Here is a tiny trained network, its code and every weight. The questions are about switching its units off for an input and a class, where a switched-off unit gives its printed mean instead of its output.

import numpy as np


def w(rows, s, z=0):
    codes = np.array(rows[::2]) - 128.0
    scale = np.full(codes.shape[1], s)
    scale[-1] = z or s
    return codes * scale


def f(y):
    return y / 2 * (1 + np.tanh(0.7978845608 * (y + 0.044715 * y**3)))


def log_softmax(a):
    a = a - a.max(-1, keepdims=True)
    return a - np.log(np.exp(a).sum(-1, keepdims=True))


def net(x, mask):
    res = np.array(x, float).reshape(1, 5) / 4 @ E
    y = f(res @ A[0][:, :-1].T + A[0][:, -1])
    res = res + np.where(mask, y, B[0][:, -1]) @ B[0][:, :-1]
    return log_softmax(res[-1] @ U[:, :-1].T + U[:, -1])


A, B = {}, {}
E = w([
[125,131,127],'x0',
[199,32,108],'x1',
[127,127,130],'x2',
[157,187,3],'x3',
[235,192,184],'x4',
],0.0045)
A[0] = w([
[154,166,34,59],'N1',
[34,75,87,67],'N2',
[168,155,152,114],'N3',
[104,83,228,32],'N4',
[36,76,87,71],'N5',
[112,89,217,69],'N6',
[208,177,177,106],'N7',
[133,141,133,173],'N8',
[23,249,156,84],'N9',
[203,174,172,131],'N10',
[142,138,122,29],'N11',
[156,167,31,40],'N12',
[117,125,125,80],'N13',
[118,120,126,104],'N14',
[145,156,64,24],'N15',
[149,139,137,165],'N16',
[209,179,175,83],'N17',
[108,93,206,37],'N18',
[123,115,134,88],'N19',
[195,173,167,143],'N20',
[138,120,122,219],'N21',
[106,111,118,80],'N22',
[109,92,207,29],'N23',
[110,104,185,3],'N24',
[54,230,162,116],'N25',
[146,102,112,67],'N26',
[154,165,39,14],'N27',
[155,161,39,40],'N28',
[164,56,106,102],'N29',
[220,1,88,104],'N30',
[110,121,115,78],'N31',
[46,82,89,88],'N32',
],0.0084,0.0012)
B[0] = w([
[77,120,173,183],'N1',
[88,123,60,188],'N2',
[113,121,105,148],'N3',
[69,123,179,198],'N4',
[89,123,64,187],'N5',
[77,120,160,189],'N6',
[86,104,72,201],'N7',
[129,127,123,143],'N8',
[155,11,151,224],'N9',
[93,110,78,199],'N10',
[119,123,129,105],'N11',
[75,121,177,183],'N12',
[125,128,125,115],'N13',
[126,129,125,122],'N14',
[99,124,153,137],'N15',
[123,124,118,145],'N16',
[87,108,70,196],'N17',
[91,129,161,166],'N18',
[124,126,129,120],'N19',
[99,111,83,192],'N20',
[133,126,127,158],'N21',
[121,127,118,120],'N22',
[89,126,161,166],'N23',
[104,125,151,131],'N24',
[153,52,139,201],'N25',
[129,109,132,120],'N26',
[82,125,169,166],'N27',
[83,111,168,170],'N28',
[133,76,128,166],'N29',
[146,1,144,255],'N30',
[120,126,121,116],'N31',
[95,123,73,178],'N32',
],0.039,0.0021)
U = w([
[40,140,218,75],'0',
[137,112,118,254],'1',
[95,121,33,52],'2',
[200,49,159,44],'3',
[137,125,135,240],'4',
[221,218,136,126],'5',
[193,254,165,55],'6',
],0.0067,0.0081)

Each question gives the input, the list of numbers given to net, and the class t.
The units are the neurons (one row each of A and B). Each row of codes is followed by its name. A weight is (code - 128) times the scale printed after its matrix; where a second scale follows, it is the last column's (A, B and U).
mask holds one flag per neuron, in row order. A switched-off neuron (its flag False) gives its mean, the last column of its row in B, instead of its output. The means were averaged over made-up inputs and are rounded, as every weight is.
A unit's drop is (log p(t) with every unit on - log p(t) with that unit switched off) / (log p(t) with every unit on - log p(t) with every unit switched off).
The circuit of an input: a set's keep is (log p(t) with only the set's units on - log p(t) with every unit switched off) / (log p(t) with every unit on - log p(t) with every unit switched off). Starting from the 12 units with the biggest drops (on a tie, the unit counted first), units are removed one at a time, each time the one whose removal leaves the highest keep (on an exact tie, the one counted first), for as long as the keep stays at least 0.8.
circuit, biggest first: the units of the circuit, biggest drop first
most important unit: the unit with the biggest drop
top k neurons: the k neurons with the biggest drops, biggest first
drop when u is switched off: that unit's drop, to one decimal
input [6,-8,8,2,-1], class 3: circuit, biggest first => (N9)
input [-2,-7,-4,-6,-3], class 3: top 2 neurons => (N9; N25)
input [6,7,-4,1,-8], class 2: top 2 neurons => (N2; N5)
input [-4,3,4,6,2], class 0: circuit, biggest first => (N12; N1)
input [0,-4,0,0,-8], class 2: top 2 neurons => (N2; N5)
input [0,-4,-4,-2,-7], class 2: top 4 neurons => (N2; N5; N32; N30)
input [4,2,7,-4,-7], class 2: circuit, biggest first => (N2; N5)
input [-1,-4,-1,0,-7], class 2: top 3 neurons => (N2; N5; N32)
input [-5,-7,6,8,5], class 0: top 4 neurons => (N12; N1; N27; N28)
input [3,-6,1,1,-7], class 2: drop when N32 is switched off => 0.6
input [-7,-8,8,-7,4], class 3: drop when N9 is switched off => 1.8
input [0,7,7,2,-5], class 3: drop when N7 is switched off => 0.2
input [0,0,-1,5,-3], class 0: drop when N10 is switched off => 0.1
input [-5,-6,-6,4,-1], class 3: most important unit => N9
